Here is a tiny trained network, its code and every weight. The questions are about switching its units off for an input and a class, where a switched-off unit gives its printed mean instead of its output.

import numpy as np


def w(rows, s, z=0):
    codes = np.array(rows[::2]) - 128.0
    scale = np.full(codes.shape[1], s)
    scale[-1] = z or s
    return codes * scale


def f(y):
    return np.maximum(y, 0)


def log_softmax(a):
    a = a - a.max(-1, keepdims=True)
    return a - np.log(np.exp(a).sum(-1, keepdims=True))


def net(x, mask):
    res = np.array(x, float).reshape(1, 6) / 4 @ E
    y = f(res @ A[0][:, :-1].T + A[0][:, -1])
    res = res + np.where(mask, y, B[0][:, -1]) @ B[0][:, :-1]
    return log_softmax(res[-1] @ U[:, :-1].T + U[:, -1])


A, B = {}, {}
E = w([
[129,234,150,210,92,95,151,38,159,141],'x0',
[156,140,134,93,135,162,245,152,136,223],'x1',
[127,127,128,127,127,127,128,128,128,129],'x2',
[126,128,127,128,125,127,128,127,126,128],'x3',
[91,117,97,204,157,213,141,126,5,143],'x4',
[130,128,129,129,130,130,128,129,130,127],'x5',
],0.011)
A[0] = w([
[127,176,132,228,139,164,146,101,85,134,33],'n0',
[138,212,131,148,122,72,142,70,221,129,118],'n1',
[128,64,137,43,148,116,108,166,198,112,213],'n2',
[130,131,129,145,133,99,83,127,109,102,255],'n3',
[147,120,131,91,150,113,110,153,158,121,184],'n4',
[141,143,131,85,133,150,253,145,138,221,148],'n5',
[106,165,125,218,129,147,143,85,95,147,46],'n6',
[121,60,116,156,154,195,126,158,32,128,123],'n7',
],0.02,0.0075)
B[0] = w([
[219,131,103,96,147,131,122,143,102,57,186],'n0',
[93,133,156,170,99,103,117,111,215,191,232],'n1',
[207,134,106,95,135,133,141,116,100,56,236],'n2',
[82,142,124,125,92,131,83,81,125,68,184],'n3',
[180,135,112,133,118,112,117,131,111,101,180],'n4',
[167,122,135,130,167,127,250,195,135,201,251],'n5',
[196,119,115,82,124,117,143,126,111,75,183],'n6',
[19,121,140,148,140,159,111,130,100,178,232],'n7',
],0.021,0.028)
U = w([
[174,140,82,69,100,124,81,87,99,25,249],'0',
[233,117,100,61,172,126,180,188,105,117,155],'1',
[2,107,123,137,125,177,64,113,79,113,123],'2',
[60,84,138,129,195,180,158,212,80,200,3],'3',
[76,160,159,169,69,92,64,84,185,118,133],'4',
[138,137,173,165,135,99,169,169,191,208,71],'5',
],0.0071,0.0035)

Each question gives the input, the list of numbers given to net, and the class t.
The units are the neurons (one row each of A and B). Each row of codes is followed by its name. A weight is (code - 128) times the scale printed after its matrix; where a second scale follows, it is the last column's (A, B and U).
mask holds one flag per neuron, in row order. A switched-off neuron (its flag False) gives its mean, the last column of its row in B, instead of its output. The means were averaged over made-up inputs and are rounded, as every weight is.
A unit's drop is (log p(t) with every unit on - log p(t) with that unit switched off) / (log p(t) with every unit on - log p(t) with every unit switched off).
The circuit of an input: a set's keep is (log p(t) with only the set's units on - log p(t) with every unit switched off) / (log p(t) with every unit on - log p(t) with every unit switched off). Starting from all 8 units, units are removed one at a time, each time the one whose removal leaves the highest keep (on an exact tie, the one counted first), for as long as the keep stays at least 0.8.
units of the circuit, in order: the units of the circuit, biggest drop first
unit that matters most: the unit with the biggest drop
k most important neurons: the k neurons with the biggest drops, biggest first
drop when u is switched off: that unit's drop, to one decimal
input [3,-8,-6,-1,8,-1], class 0: most important neuron	n0
input [2,-5,-4,-7,-8,-5], class 4: units of the circuit, in order	n1, n5
input [0,2,7,4,1,-8], class 3: 4 most important neurons	n2, n1, n0, n6
input [1,-2,-5,3,-6,-4], class 4: units of the circuit, in order	n1, n5
input [0,-2,3,-2,8,-3], class 2: units of the circuit, in order	n7, n5
input [-4,-6,6,-8,1,-2], class 2: 3 most important neurons	n0, n7, n6
input [6,-4,3,0,-2,4], class 4: 2 most important neurons	n5, n1
input [-8,-5,2,-8,0,2], class 0: 2 most important neurons	n2, n5
input [-6,-8,1,-7,1,8], class 2: 3 most important neurons	n7, n0, n6
input [-6,-1,-1,-7,3,3], class 2: 2 most important neurons	n5, n7
input [7,1,-2,8,0,8], class 5: 2 most important neurons	n1, n2
input [4,-7,5,8,0,-2], class 4: 2 most important neurons	n2, n1
input [1,-7,7,0,0,4], class 4: 4 most important neurons	n2, n7, n0, n6
input [-2,5,0,3,6,-8], class 3: units of the circuit, in order	n7
input [-7,-8,6,-3,1,0], class 2: 2 most important neurons	n7, n0
input [5,0,0,4,-1,-8], class 4: 2 most important neurons	n5, n1
input [-2,-8,4,5,0,6], class 0: 2 most important neurons	n1, n7
input [-7,-1,0,-1,-1,-3], class 0: 2 most important neurons	n5, n2
input [7,3,3,-1,0,2], class 5: drop when n2 is switched off	2.9
input [-5,6,-1,-5,8,0], class 3: unit that matters most	n7
input [5,7,0,2,0,-6], class 5: drop when n2 is switched off	2.3
input [5,0,8,4,-6,7], class 4: drop when n7 is switched off	0.0
input [2,-2,1,-6,4,-3], class 0: drop when n5 is switched off	1.0
